Here is a tiny trained network, its code and every weight. The questions are about switching its units off for an input and a class, where a switched-off unit gives its printed mean instead of its output.

import numpy as np


def w(rows, s, z=0):
    codes = np.array(rows[::2]) - 128.0
    scale = np.full(codes.shape[1], s)
    scale[-1] = z or s
    return codes * scale


def f(y):
    return np.maximum(y, 0)


def log_softmax(a):
    a = a - a.max(-1, keepdims=True)
    return a - np.log(np.exp(a).sum(-1, keepdims=True))


def net(x, mask):
    res = np.array(x, float).reshape(1, 7) / 4 @ E
    y = f(res @ A[0][:, :-1].T + A[0][:, -1])
    res = res + np.where(mask, y, B[0][:, -1]) @ B[0][:, :-1]
    return log_softmax(res[-1] @ U[:, :-1].T + U[:, -1])


A, B = {}, {}
E = w([
[129,139,172,55,150,114,81,234],'x0',
[109,108,82,253,137,149,41,210],'x1',
[129,128,126,126,128,125,127,127],'x2',
[119,119,129,130,132,128,136,129],'x3',
[103,1,68,72,95,129,50,45],'x4',
[172,136,19,85,148,217,158,178],'x5',
[25,235,76,85,177,112,111,77],'x6',
],0.0088)
A[0] = w([
[107,158,78,115,189,71,162,109,87],'neuron 1',
[118,151,78,171,175,158,69,153,102],'neuron 2',
[163,111,50,129,146,205,92,171,117],'neuron 3',
[128,132,111,100,142,91,54,225,169],'neuron 4',
[139,131,53,132,192,164,179,112,110],'neuron 5',
[163,172,109,164,74,152,157,33,155],'neuron 6',
[129,128,188,10,126,157,157,118,140],'neuron 7',
[146,87,120,12,118,114,183,70,98],'neuron 8',
[77,173,113,81,202,153,87,114,137],'neuron 9',
[196,87,156,97,122,123,121,165,180],'neuron 10',
[171,111,145,71,84,138,46,77,116],'neuron 11',
[211,55,163,128,49,151,135,106,102],'neuron 12',
[174,177,142,175,129,117,233,152,72],'neuron 13',
[150,166,173,182,136,125,216,143,94],'neuron 14',
[186,144,67,30,156,224,212,116,158],'neuron 15',
[83,186,100,72,195,85,155,103,101],'neuron 16',
[136,95,180,85,142,133,125,166,253],'neuron 17',
[73,67,106,81,72,163,98,110,81],'neuron 18',
[145,186,145,154,173,95,144,195,69],'neuron 19',
[166,145,173,14,115,118,227,60,99],'neuron 20',
[59,61,128,118,67,171,33,109,89],'neuron 21',
[74,185,80,126,145,125,36,100,101],'neuron 22',
[222,78,144,140,103,154,158,133,100],'neuron 23',
[121,129,102,164,106,153,155,106,235],'neuron 24',
[88,91,176,150,111,49,115,105,138],'neuron 25',
[119,115,112,185,95,181,26,121,74],'neuron 26',
[96,168,199,105,77,114,77,144,215],'neuron 27',
[67,171,143,107,124,110,107,114,145],'neuron 28',
[106,127,168,77,104,166,140,188,192],'neuron 29',
[104,131,224,126,119,90,116,51,135],'neuron 30',
[134,147,93,214,41,132,209,67,190],'neuron 31',
[103,174,201,159,84,75,76,111,190],'neuron 32',
[86,2,61,47,80,85,88,132,78],'neuron 33',
[212,131,148,185,62,123,159,173,107],'neuron 34',
[162,99,141,101,98,97,126,176,127],'neuron 35',
[116,193,200,148,163,155,131,150,96],'neuron 36',
[144,164,132,47,179,95,55,164,185],'neuron 37',
[193,125,77,57,181,184,135,159,140],'neuron 38',
[91,168,116,120,127,127,111,109,88],'neuron 39',
],0.0089,0.0053)
B[0] = w([
[94,138,144,115,82,96,124,132,172],'neuron 1',
[138,143,174,196,97,121,108,181,181],'neuron 2',
[128,124,157,107,112,155,101,155,197],'neuron 3',
[106,95,101,139,155,97,103,109,205],'neuron 4',
[163,97,130,74,100,118,97,139,182],'neuron 5',
[156,88,90,117,181,87,120,124,204],'neuron 6',
[91,99,153,175,183,123,83,136,213],'neuron 7',
[67,156,180,153,155,155,112,192,230],'neuron 8',
[117,91,144,132,43,108,159,60,201],'neuron 9',
[125,94,101,138,89,117,135,110,195],'neuron 10',
[127,178,92,105,155,135,188,93,193],'neuron 11',
[59,138,123,84,78,109,166,142,214],'neuron 12',
[99,174,91,69,148,131,132,129,190],'neuron 13',
[111,178,64,64,150,159,166,149,189],'neuron 14',
[168,97,157,104,102,183,80,134,252],'neuron 15',
[101,134,139,141,83,85,159,87,206],'neuron 16',
[115,76,97,152,141,137,149,90,204],'neuron 17',
[106,174,125,71,171,129,167,126,194],'neuron 18',
[98,175,147,80,186,144,154,131,189],'neuron 19',
[63,160,156,253,136,108,82,228,242],'neuron 20',
[125,196,148,110,167,167,141,138,206],'neuron 21',
[86,136,127,167,87,84,197,115,199],'neuron 22',
[65,163,160,132,65,48,128,96,194],'neuron 23',
[99,62,78,124,158,121,76,100,193],'neuron 24',
[187,154,120,86,85,188,67,138,198],'neuron 25',
[56,184,175,178,167,114,114,127,182],'neuron 26',
[135,103,99,131,134,160,113,88,203],'neuron 27',
[119,109,113,128,88,120,132,102,185],'neuron 28',
[123,79,72,129,132,108,133,68,187],'neuron 29',
[184,145,96,105,108,172,45,97,208],'neuron 30',
[135,65,79,106,178,90,107,102,222],'neuron 31',
[176,116,118,121,95,183,92,124,217],'neuron 32',
[99,200,144,83,162,157,179,129,238],'neuron 33',
[71,138,140,126,87,126,166,124,193],'neuron 34',
[99,84,118,111,112,86,171,93,170],'neuron 35',
[126,171,93,90,140,154,130,118,188],'neuron 36',
[155,69,57,132,173,97,123,84,206],'neuron 37',
[187,109,134,102,95,162,106,130,208],'neuron 38',
[124,141,162,96,77,130,151,125,160],'neuron 39',
],0.0076,0.011)
U = w([
[120,202,103,83,177,169,176,142,38],'0',
[105,117,119,129,1,67,158,123,40],'1',
[94,139,148,218,154,130,44,212,121],'2',
[191,115,109,101,55,209,27,140,53],'3',
[127,101,87,138,124,144,114,122,253],'4',
[126,99,89,133,125,134,108,127,248],'5',
[140,55,73,118,198,65,97,105,79],'6',
[227,101,176,172,151,101,156,121,130],'7',
],0.0098,0.007)

Each question gives the input, the list of numbers given to net, and the class t.
The units are the neurons (one row each of A and B). Each row of codes is followed by its name. A weight is (code - 128) times the scale printed after its matrix; where a second scale follows, it is the last column's (A, B and U).
mask holds one flag per neuron, in row order. A switched-off neuron (its flag False) gives its mean, the last column of its row in B, instead of its output. The means were averaged over made-up inputs and are rounded, as every weight is.
A unit's drop is (log p(t) with every unit on - log p(t) with that unit switched off) / (log p(t) with every unit on - log p(t) with every unit switched off).
The circuit of an input: a set's keep is (log p(t) with only the set's units on - log p(t) with every unit switched off) / (log p(t) with every unit on - log p(t) with every unit switched off). Starting from the 12 units with the biggest drops (on a tie, the unit counted first), units are removed one at a time, each time the one whose removal leaves the highest keep (on an exact tie, the one counted first), for as long as the keep stays at least 0.8.
units of the circuit, in order: the units of the circuit, biggest drop first
most important unit: the unit with the biggest drop
k most important neurons: the k neurons with the biggest drops, biggest first
drop of u: that unit's drop, to one decimal
input [8,0,0,-2,2,2,3], class 6: most important neuron => (neuron 37)
input [8,-7,1,5,-4,-5,-3], class 6: 4 most important neurons => (neuron 29; neuron 37; neuron 17; neuron 35)
input [-2,3,-8,-3,-2,-6,-8], class 1: units of the circuit, in order => (neuron 34; neuron 12)
input [7,-2,0,6,-4,-1,-7], class 1: units of the circuit, in order => (neuron 34; neuron 23)
input [-3,-3,5,4,8,8,-2], class 0: 2 most important neurons => (neuron 33; neuron 18)
input [-7,8,-2,-1,5,8,-8], class 1: units of the circuit, in order => (neuron 23; neuron 12)
input [-5,6,3,-5,8,1,7], class 0: units of the circuit, in order => (neuron 21; neuron 33)
input [-6,-8,-8,3,7,1,-5], class 2: units of the circuit, in order => (neuron 20; neuron 8)
input [6,5,-1,2,2,4,-5], class 6: 2 most important neurons => (neuron 4; neuron 20)
input [4,-6,-1,4,-2,-7,-2], class 3: 2 most important neurons => (neuron 30; neuron 25)
input [8,-1,5,-6,6,-2,-8], class 1: 3 most important neurons => (neuron 12; neuron 23; neuron 10)
input [-5,-6,-7,-1,2,8,-3], class 3: 3 most important neurons => (neuron 15; neuron 38; neuron 5)
input [6,-8,8,5,-2,8,4], class 2: 2 most important neurons => (neuron 20; neuron 7)
input [-4,-5,-2,1,0,0,5], class 1: units of the circuit, in order => (neuron 16)
input [-5,6,6,7,1,-3,-7], class 1: units of the circuit, in order => (neuron 12; neuron 23)
input [-1,1,0,7,-8,2,-8], class 0: 4 most important neurons => (neuron 14; neuron 13; neuron 19; neuron 9)
input [6,3,0,1,-5,1,-5], class 6: units of the circuit, in order => (neuron 4; neuron 29; neuron 20)
input [5,1,0,-5,-6,1,-7], class 1: units of the circuit, in order => (neuron 23; neuron 34)
input [-6,-1,-2,-2,8,-1,-7], class 0: units of the circuit, in order => (neuron 33; neuron 21; neuron 18)
input [-6,7,-3,4,4,6,-6], class 2: 2 most important neurons => (neuron 26; neuron 2)
input [2,-5,-8,-6,7,-5,8], class 1: 4 most important neurons => (neuron 9; neuron 16; neuron 22; neuron 28)
input [4,-1,5,4,5,-4,7], class 1: 3 most important neurons => (neuron 9; neuron 22; neuron 16)
input [-4,1,-8,4,-8,-7,-2], class 0: most important unit => neuron 14
input [8,7,-2,4,5,-6,-3], class 6: 2 most important neurons => (neuron 20; neuron 4)
input [4,3,-1,-3,-2,1,-4], class 1: 2 most important neurons => (neuron 34; neuron 31)
input [3,-8,4,-1,3,8,5], class 2: 3 most important neurons => (neuron 20; neuron 8; neuron 7)
input [7,3,1,2,6,-4,7], class 1: units of the circuit, in order => (neuron 22)
input [-1,-5,0,-5,-3,2,4], class 2: drop of neuron 8 => 0.1
input [-5,-6,2,-3,-3,1,1], class 2: drop of neuron 20 => 0.6
input [-1,5,4,7,4,7,0], class 3: drop of neuron 20 => 0.7
